Below are the code and all the weights of a small trained network. Each question names an input and a class and asks about switching units off, where a switched-off unit gives its printed mean instead of its output.

import numpy as np


def w(rows, s, z=0):
    codes = np.array(rows[::2]) - 128.0
    scale = np.full(codes.shape[1], s)
    scale[-1] = z or s
    return codes * scale


def f(y):
    return y / 2 * (1 + np.tanh(0.7978845608 * (y + 0.044715 * y**3)))


def log_softmax(a):
    a = a - a.max(-1, keepdims=True)
    return a - np.log(np.exp(a).sum(-1, keepdims=True))


def net(x, mask):
    res = np.array(x, float).reshape(1, 8) / 4 @ E
    y = f(res @ A[0][:, :-1].T + A[0][:, -1])
    res = res + np.where(mask, y, B[0][:, -1]) @ B[0][:, :-1]
    return log_softmax(res[-1] @ U[:, :-1].T + U[:, -1])


A, B = {}, {}
E = w([
[255,166,116],'x0',
[131,130,128],'x1',
[137,56,65],'x2',
[125,129,127],'x3',
[128,127,126],'x4',
[86,187,25],'x5',
[127,128,129],'x6',
[127,127,129],'x7',
],0.009)
A[0] = w([
[112,207,186,105],'N1',
[114,158,50,94],'N2',
[94,198,72,75],'N3',
[248,159,132,63],'N4',
[118,183,76,95],'N5',
[185,163,105,84],'N6',
[160,216,190,121],'N7',
[208,50,157,69],'N8',
[184,104,43,215],'N9',
[107,241,183,91],'N10',
[208,173,101,107],'N11',
[239,141,84,107],'N12',
[157,84,133,254],'N13',
[124,178,62,72],'N14',
[159,151,141,254],'N15',
[129,134,4,97],'N16',
],0.012,0.009)
B[0] = w([
[207,54,49,164],'N1',
[165,132,167,171],'N2',
[144,109,211,172],'N3',
[83,97,160,216],'N4',
[196,157,199,163],'N5',
[31,13,173,164],'N6',
[124,122,109,194],'N7',
[145,89,176,185],'N8',
[138,141,102,255],'N9',
[202,24,48,179],'N10',
[22,118,155,204],'N11',
[18,80,107,230],'N12',
[213,254,79,253],'N13',
[221,104,211,160],'N14',
[102,209,97,254],'N15',
[163,103,179,200],'N16',
],0.0067,0.0086)
U = w([
[208,107,251,73],'0',
[56,64,152,47],'1',
[158,174,116,249],'2',
[160,164,105,212],'3',
[208,52,55,3],'4',
[153,179,119,166],'5',
[151,189,129,145],'6',
[154,178,120,112],'7',
],0.018,0.0046)

Each question gives the input, the list of numbers given to net, and the class t.
The units are the neurons (one row each of A and B). Each row of codes is followed by its name. A weight is (code - 128) times the scale printed after its matrix; where a second scale follows, it is the last column's (A, B and U).
mask holds one flag per neuron, in row order. A switched-off neuron (its flag False) gives its mean, the last column of its row in B, instead of its output. The means were averaged over made-up inputs and are rounded, as every weight is.
A unit's drop is (log p(t) with every unit on - log p(t) with that unit switched off) / (log p(t) with every unit on - log p(t) with every unit switched off).
The circuit of an input: a set's keep is (log p(t) with only the set's units on - log p(t) with every unit switched off) / (log p(t) with every unit on - log p(t) with every unit switched off). Starting from the 12 units with the biggest drops (on a tie, the unit counted first), units are removed one at a time, each time the one whose removal leaves the highest keep (on an exact tie, the one counted first), for as long as the keep stays at least 0.8.
circuit, biggest first: the units of the circuit, biggest drop first
unit that matters most: the unit with the biggest drop
top k neurons: the k neurons with the biggest drops, biggest first
drop when u is switched off: that unit's drop, to one decimal
input [3,4,7,3,7,0,7,0], class 3: circuit, biggest first	N10; N13
input [-4,3,-6,-4,3,6,0,-1], class 0: circuit, biggest first	N3; N13; N5; N12
input [6,-2,-6,-5,2,-3,8,0], class 5: top neuron	N15
input [-3,-7,-8,-7,-6,-2,-5,8], class 4: circuit, biggest first	N10; N1
input [-8,-1,5,-2,2,-8,8,-1], class 0: circuit, biggest first	N12; N13
input [8,0,5,-3,8,2,-8,2], class 1: circuit, biggest first	N12; N11
input [-5,2,4,2,3,0,-1,6], class 7: circuit, biggest first	N12; N6
input [-5,-4,3,3,6,-1,1,0], class 3: circuit, biggest first	N12; N6
input [2,4,7,-4,-7,0,8,6], class 5: circuit, biggest first	N10; N13
input [-4,-3,2,-5,5,-1,5,4], class 2: circuit, biggest first	N12; N6
input [8,3,-4,-2,-7,8,8,3], class 0: circuit, biggest first	N14; N3
input [7,-7,3,-5,1,8,4,2], class 0: top 3 neurons	N14; N16; N5
input [-7,4,7,5,7,-8,-8,-2], class 0: top 4 neurons	N12; N13; N15; N8
input [7,-7,-4,-6,3,8,-5,7], class 0: top 2 neurons	N14; N5
input [-2,8,7,-6,-7,8,3,-4], class 0: unit that matters most	N16
input [-7,-1,-8,1,2,8,-3,-4], class 0: top 2 neurons	N3; N5
input [8,0,4,5,4,-5,5,-7], class 1: drop when N12 is switched off	0.4
input [6,5,-7,0,4,-3,5,-2], class 4: drop when N11 is switched off	-0.1
input [7,-1,-3,4,-3,0,4,-7], class 1: drop when N6 is switched off	0.2
input [-8,1,-6,-6,-8,8,0,5], class 0: unit that matters most	N3
